Below is a small trained network, with its code and all its weights. Each question gives an input and a class and asks what happens when units are switched off, that is, made to give their printed mean instead of their output.

import numpy as np


def w(rows, s, z=0):
    codes = np.array(rows[::2]) - 128.0
    scale = np.full(codes.shape[1], s)
    scale[-1] = z or s
    return codes * scale


def f(y):
    return np.maximum(y, 0)


def log_softmax(a):
    a = a - a.max(-1, keepdims=True)
    return a - np.log(np.exp(a).sum(-1, keepdims=True))


def net(x, mask):
    res = np.array(x, float).reshape(1, 8) / 4 @ E
    y = f(res @ A[0][:, :-1].T + A[0][:, -1])
    res = res + np.where(mask, y, B[0][:, -1]) @ B[0][:, :-1]
    return log_softmax(res[-1] @ U[:, :-1].T + U[:, -1])


A, B = {}, {}
E = w([
[98,97,31,83,50,37,71,208],'x0',
[246,51,46,116,141,180,201,90],'x1',
[187,209,152,149,136,85,100,121],'x2',
[129,146,107,254,89,172,206,129],'x3',
[180,133,186,138,85,115,95,125],'x4',
[154,166,93,164,200,18,112,108],'x5',
[94,192,148,141,148,88,118,70],'x6',
[182,173,100,50,99,194,95,146],'x7',
],0.0079)
A[0] = w([
[135,108,170,159,121,177,208,106,253],'neuron 1',
[98,172,150,97,151,40,71,148,115],'neuron 2',
[89,149,110,132,140,36,89,153,168],'neuron 3',
[177,52,153,145,128,216,156,107,151],'neuron 4',
[169,118,59,114,50,197,118,184,181],'neuron 5',
[54,115,123,38,171,169,127,90,136],'neuron 6',
[141,191,118,144,160,111,85,79,204],'neuron 7',
[135,80,140,124,154,107,156,128,227],'neuron 8',
[120,173,139,118,151,59,72,116,162],'neuron 9',
[137,102,94,124,91,128,124,181,158],'neuron 10',
[114,85,54,145,112,139,106,164,180],'neuron 11',
[71,146,205,62,53,166,64,157,155],'neuron 12',
[201,94,134,172,158,128,184,96,158],'neuron 13',
[65,64,112,161,104,102,141,185,124],'neuron 14',
[68,112,154,110,94,130,99,153,116],'neuron 15',
[126,106,198,82,94,175,99,100,189],'neuron 16',
[97,205,186,255,107,125,155,103,147],'neuron 17',
],0.0098,0.0042)
B[0] = w([
[142,110,83,182,145,182,101,107,242],'neuron 1',
[153,73,124,147,173,90,108,230,232],'neuron 2',
[106,92,133,159,141,120,111,180,225],'neuron 3',
[178,127,72,144,158,91,75,160,252],'neuron 4',
[149,166,9,65,95,59,131,109,254],'neuron 5',
[80,117,135,210,194,179,165,97,212],'neuron 6',
[136,73,154,143,197,155,196,153,204],'neuron 7',
[108,135,88,165,142,158,117,120,187],'neuron 8',
[137,46,138,143,212,94,116,180,218],'neuron 9',
[115,200,118,92,58,105,103,90,194],'neuron 10',
[96,177,83,113,77,96,145,116,203],'neuron 11',
[254,139,109,125,144,159,109,125,252],'neuron 12',
[200,110,68,162,182,178,105,149,220],'neuron 13',
[38,159,158,153,53,86,58,110,198],'neuron 14',
[150,125,131,134,110,136,76,158,187],'neuron 15',
[190,134,85,141,148,152,114,123,222],'neuron 16',
[16,143,180,130,152,183,213,31,231],'neuron 17',
],0.009,0.0097)
U = w([
[225,75,92,167,159,130,79,205,178],'0',
[2,159,116,124,36,77,104,140,96],'1',
[100,151,155,179,118,210,158,47,200],'2',
[143,107,240,109,48,82,71,197,5],'3',
[78,87,204,117,164,120,195,144,71],'4',
[206,217,97,4,50,112,138,113,118],'5',
],0.0084,0.0035)

Each question gives the input, the list of numbers given to net, and the class t.
The units are the neurons (one row each of A and B). Each row of codes is followed by its name. A weight is (code - 128) times the scale printed after its matrix; where a second scale follows, it is the last column's (A, B and U).
mask holds one flag per neuron, in row order. A switched-off neuron (its flag False) gives its mean, the last column of its row in B, instead of its output. The means were averaged over made-up inputs and are rounded, as every weight is.
A unit's drop is (log p(t) with every unit on - log p(t) with that unit switched off) / (log p(t) with every unit on - log p(t) with every unit switched off).
The circuit of an input: a set's keep is (log p(t) with only the set's units on - log p(t) with every unit switched off) / (log p(t) with every unit on - log p(t) with every unit switched off). Starting from the 12 units with the biggest drops (on a tie, the unit counted first), units are removed one at a time, each time the one whose removal leaves the highest keep (on an exact tie, the one counted first), for as long as the keep stays at least 0.8.
units of the circuit, in order: the units of the circuit, biggest drop first
k most important neurons: the k neurons with the biggest drops, biggest first
drop of u: that unit's drop, to one decimal
input [-8,-4,7,-2,-2,-4,-2,-2], class 2: units of the circuit, in order -> (neuron 17)
input [3,-1,-4,-1,-7,4,6,-6], class 1: 2 most important neurons -> (neuron 14; neuron 12)
input [8,3,2,-2,-5,0,6,2], class 1: 2 most important neurons -> (neuron 12; neuron 13)
input [8,-6,-3,6,-4,-3,1,7], class 5: 2 most important neurons -> (neuron 12; neuron 5)
input [6,-5,2,4,1,7,-1,-8], class 1: 3 most important neurons -> (neuron 14; neuron 17; neuron 12)
input [4,-5,8,-1,-3,-7,6,-7], class 4: 3 most important neurons -> (neuron 17; neuron 4; neuron 13)
input [-3,3,7,2,3,-2,-2,-5], class 2: 2 most important neurons -> (neuron 17; neuron 2)
input [3,6,0,7,6,-5,2,-7], class 2: 2 most important neurons -> (neuron 17; neuron 2)
input [0,-6,-8,7,-4,3,3,7], class 1: 2 most important neurons -> (neuron 13; neuron 16)
input [1,4,8,6,6,0,2,3], class 2: 2 most important neurons -> (neuron 17; neuron 2)
input [3,-7,-7,4,2,7,3,-2], class 1: drop of neuron 4 -> -0.1
input [-5,5,-2,8,0,2,7,3], class 2: drop of neuron 17 -> 1.9
input [4,3,-5,-2,7,-5,-1,-2], class 5: drop of neuron 8 -> 0.0
input [-8,2,2,6,-1,5,5,8], class 2: units of the circuit, in order -> (neuron 17)
